[[134 123]
 [100 139]
 [139 127]]
->
[[127 139]
 [139 100]
 [123 134]]

[[132 125 105 144 133 129]
 [128 133 126 120 118 134]
 [131 131 112 130 128 120]
 [129 129 139 138 116 143]
 [103 134 120 121 142 118]
 [125 114 143 144 137 122]]
->
[[122 137 144 143 114 125]
 [118 142 121 120 134 103]
 [143 116 138 139 129 129]
 [120 128 130 112 131 131]
 [134 118 120 126 133 128]
 [129 133 144 105 125 132]]

[[103 137 127 136 119]
 [118 130 127 133 126]
 [104 137 132 133 124]
 [108 135 133 140 128]
 [117 130 130 136 124]]
->
[[124 136 130 130 117]
 [128 140 133 135 108]
 [124 133 132 137 104]
 [126 133 127 130 118]
 [119 136 127 137 103]]

[[133 142 144 113 113]
 [136 142 145 109 113]
 [112 142 141 141 117]
 [126 140 141 118 115]
 [130 123 122 120 132]
 [122 106 102 145 151]
 [129 113 111 139 143]]
->
[[143 139 111 113 129]
 [151 145 102 106 122]
 [132 120 122 123 130]
 [115 118 141 140 126]
 [117 141 141 142 112]
 [113 109 145 142 136]
 [113 113 144 142 133]]

[[136 136 124 134 118 122 128]
 [136 140 123 135 117 122 129]
 [137 128 127 127 131 117 135]
 [138 137 125 135 116 126 127]
 [141 136 126 134 116 125 125]
 [121 125 133 126 134 145 121]
 [119 118 132 121 141 131 129]
 [122 127 129 129 122 135 120]
 [119 122 135 123 140 150 122]]
->
[[122 150 140 123 135 122 119]
 [120 135 122 129 129 127 122]
 [129 131 141 121 132 118 119]
 [121 145 134 126 133 125 121]
 [125 125 116 134 126 136 141]
 [127 126 116 135 125 137 138]
 [135 117 131 127 127 128 137]
 [129 122 117 135 123 140 136]
 [128 122 118 134 124 136 136]]

[[109 122 126 136 127 131]
 [125 127 124 126 128 127]
 [109 122 128 138 127 131]
 [119 124 118 142 120 123]
 [121 127 108 130 130 116]
 [115 124 106 130 131 118]
 [124 124 123 135 125 124]
 [119 127 125 141 125 124]
 [126 139 111 133 125 114]]
->
[[114 125 133 111 139 126]
 [124 125 141 125 127 119]
 [124 125 135 123 124 124]
 [118 131 130 106 124 115]
 [116 130 130 108 127 121]
 [123 120 142 118 124 119]
 [131 127 138 128 122 109]
 [127 128 126 124 127 125]
 [131 127 136 126 122 109]]

[[137 121 118 118 127 113 126 138]
 [132 120 120 118 127 118 127 131]
 [122 136 151 118 122 154 127 123]
 [131 132 142 118 128 145 128 120]
 [128 135 140 118 129 140 127 127]
 [143 125 123 118 135 118 127 134]
 [122 127 126 118 124 125 126 129]]
->
[[129 126 125 124 118 126 127 122]
 [134 127 118 135 118 123 125 143]
 [127 127 140 129 118 140 135 128]
 [120 128 145 128 118 142 132 131]
 [123 127 154 122 118 151 136 122]
 [131 127 118 127 118 120 120 132]
 [138 126 113 127 118 118 121 137]]

[[132 130 135 133 135 125 127 125 136]
 [126 121 132 132 120 124 145 127 127]
 [146 131 117 133 119 156 122 125 134]
 [134 128 126 125 128 133 137 130 123]
 [126 138 129 131 138 132 129 129 131]
 [135 121 127 130 131 134 125 125 128]
 [127 124 134 133 134 123 134 132 130]]
->
[[130 132 134 123 134 133 134 124 127]
 [128 125 125 134 131 130 127 121 135]
 [131 129 129 132 138 131 129 138 126]
 [123 130 137 133 128 125 126 128 134]
 [134 125 122 156 119 133 117 131 146]
 [127 127 145 124 120 132 132 121 126]
 [136 125 127 125 135 133 135 130 132]]
---
[[130 128 128]
 [128 111 110]
 [129 152 151]
 [130 139 139]
 [131 135 137]
 [131 137 138]
 [127 111 110]
 [131 142 144]]
->
[[130 128 129 130 131 131 127 131]
 [128 111 152 139 135 137 111 142]
 [128 110 151 139 137 138 110 144]]

[[122 143 138 123 121 125]
 [125 135 133 125 125 127]
 [126 133 131 126 126 127]
 [122 144 138 123 121 125]
 [119 151 142 120 117 124]
 [123 140 135 124 123 126]
 [118 152 143 120 117 124]
 [126 134 132 126 125 127]
 [131 120 123 131 132 129]]
->
[[122 125 126 122 119 123 118 126 131]
 [143 135 133 144 151 140 152 134 120]
 [138 133 131 138 142 135 143 132 123]
 [123 125 126 123 120 124 120 126 131]
 [121 125 126 121 117 123 117 125 132]
 [125 127 127 125 124 126 124 127 129]]

[[120 124 129 122]
 [119 100 113 105]
 [129 102 113 107]
 [128 158 146 144]
 [127 154 143 142]
 [128 153 145 144]
 [121 101 114 107]
 [124 133 132 123]]
->
[[120 119 129 128 127 128 121 124]
 [124 100 102 158 154 153 101 133]
 [129 113 113 146 143 145 114 132]
 [122 105 107 144 142 144 107 123]]

[[106 118 105 118 126 110 111 109 114]
 [143 127 136 138 130 141 137 131 147]
 [144 125 135 138 130 141 138 129 145]
 [144 141 155 135 132 140 143 152 135]
 [113 131 121 119 128 113 121 127 111]
 [147 132 143 137 131 142 142 138 143]]
->
[[106 143 144 144 113 147]
 [118 127 125 141 131 132]
 [105 136 135 155 121 143]
 [118 138 138 135 119 137]
 [126 130 130 132 128 131]
 [110 141 141 140 113 142]
 [111 137 138 143 121 142]
 [109 131 129 152 127 138]
 [114 147 145 135 111 143]]

[[124 103 126 135 100 134 116 119 110 129 123 126 121 130 128 111]
 [120 110 119 137 102 137 119 118 109 132 122 121 122 126 127 107]
 [117 132 112 139 116 138 129 119 112 137 121 118 127 120 127 105]
 [125 138 121 123 134 138 143 139 131 146 130 126 133 145 115 132]
 [126 137 117 122 138 138 142 138 133 143 130 127 130 144 116 132]]
->
[[124 120 117 125 126]
 [103 110 132 138 137]
 [126 119 112 121 117]
 [135 137 139 123 122]
 [100 102 116 134 138]
 [134 137 138 138 138]
 [116 119 129 143 142]
 [119 118 119 139 138]
 [110 109 112 131 133]
 [129 132 137 146 143]
 [123 122 121 130 130]
 [126 121 118 126 127]
 [121 122 127 133 130]
 [130 126 120 145 144]
 [128 127 127 115 116]
 [111 107 105 132 132]]

[[136 131 114 111 120]
 [132 113 126 151 140]
 [136 131 114 102 116]
 [148 146 135  99 111]
 [136 135 120 104 116]]
->
[[136 132 136 148 136]
 [131 113 131 146 135]
 [114 126 114 135 120]
 [111 151 102  99 104]
 [120 140 116 111 116]]

[[114 112 130 115 125 149 142 143 147 132 105]
 [131 133 134 128 118 118 122 116 119 124 142]
 [124 125 135 125 122 126 129 124 129 128 132]]
->
[[114 131 124]
 [112 133 125]
 [130 134 135]
 [115 128 125]
 [125 118 122]
 [149 118 126]
 [142 122 129]
 [143 116 124]
 [147 119 129]
 [132 124 128]
 [105 142 132]]
---
[[135 138 137 131]
 [110 108 139 114]
 [143 147 139 136]
 [126 120 139 122]
 [123 119 142 121]
 [109 102 136 114]
 [150 150 146 150]
 [137 139 136 137]]
->
[[150 150 146 150]
 [143 147 139 136]
 [137 139 136 137]
 [135 138 137 131]
 [126 120 139 122]
 [123 119 142 121]
 [110 108 139 114]
 [109 102 136 114]]

[[124 125]
 [129 127]
 [142 101]]
->
[[129 127]
 [124 125]
 [142 101]]

[[104 127 122 140 139 127 136 136 131 121 124]
 [133 128 135 140 132 133 116 138 140 123 144]]
->
[[133 128 135 140 132 133 116 138 140 123 144]
 [104 127 122 140 139 127 136 136 131 121 124]]

[[131 136 136 126 104 137 125 124 127 140 119]
 [129 122 113 124 127 130 135 127 139 134 128]
 [134 119 122 113 149 127 142 128 116 125 119]
 [133 116 130 129 127 122 121 135 137 132 127]
 [122 118 118 126 122 131 129 128 126 129 126]
 [134 143 123 146 125 141 126 129 139 137 134]]
->
[[134 143 123 146 125 141 126 129 139 137 134]
 [131 136 136 126 104 137 125 124 127 140 119]
 [129 122 113 124 127 130 135 127 139 134 128]
 [134 119 122 113 149 127 142 128 116 125 119]
 [122 118 118 126 122 131 129 128 126 129 126]
 [133 116 130 129 127 122 121 135 137 132 127]]

[[121 115 128 121 142 110 119 128 138 142 117]
 [125 135 119 130 125 136 135 119 122 122 132]
 [126 118 132 124 140 109 121 132 135 145 118]
 [120 109 132 118 148  99 113 132 142 148 112]
 [128 136 132 134 119 146 129 132 125 117 138]
 [134 147 127 140 110 150 141 127 117 106 140]]
->
[[134 147 127 140 110 150 141 127 117 106 140]
 [128 136 132 134 119 146 129 132 125 117 138]
 [125 135 119 130 125 136 135 119 122 122 132]
 [126 118 132 124 140 109 121 132 135 145 118]
 [121 115 128 121 142 110 119 128 138 142 117]
 [120 109 132 118 148  99 113 132 142 148 112]]

[[137 126 125 127 111 118 126 111 124 129 134 131 127 126 117]
 [135 127 126 127 104 111 126 124 124 125 133 132 127 127 111]]
->
[[135 127 126 127 104 111 126 124 124 125 133 132 127 127 111]
 [137 126 125 127 111 118 126 111 124 129 134 131 127 126 117]]
---
[[125 128 134]
 [116 114 153]
 [145 131 131]
 [129 124 148]
 [117 101 146]]
->
[[125 128]
 [116 114]]

[[121 128 114 135 128]
 [127 129 122 148 121]
 [114 132 121 103 130]
 [126 130 130 136 129]]
->
[[121 128]
 [127 129]]

[[130 123 138]
 [136 157 153]
 [119 122 129]
 [114 110 123]
 [135 122 128]]
->
[[130 123]
 [136 157]]

[[154 132 129]
 [133 127 124]
 [102 128 129]
 [115 130 121]]
->
[[154 132]
 [133 127]]

[[121 151 133 121 130]
 [136 122 152 132 129]
 [136 128 138 115 141]]
->
[[121 151]
 [136 122]]

[[127 108]
 [117 120]
 [119 149]
 [137 129]]
->
[[127 108]
 [117 120]]

[[134 132 116 122]
 [131 127 153 145]
 [123 111 131 138]
 [129 135 125 127]]
->
[[134 132]
 [131 127]]

[[117 114]
 [128 142]
 [134 105]]
->
[[117 114]
 [128 142]]
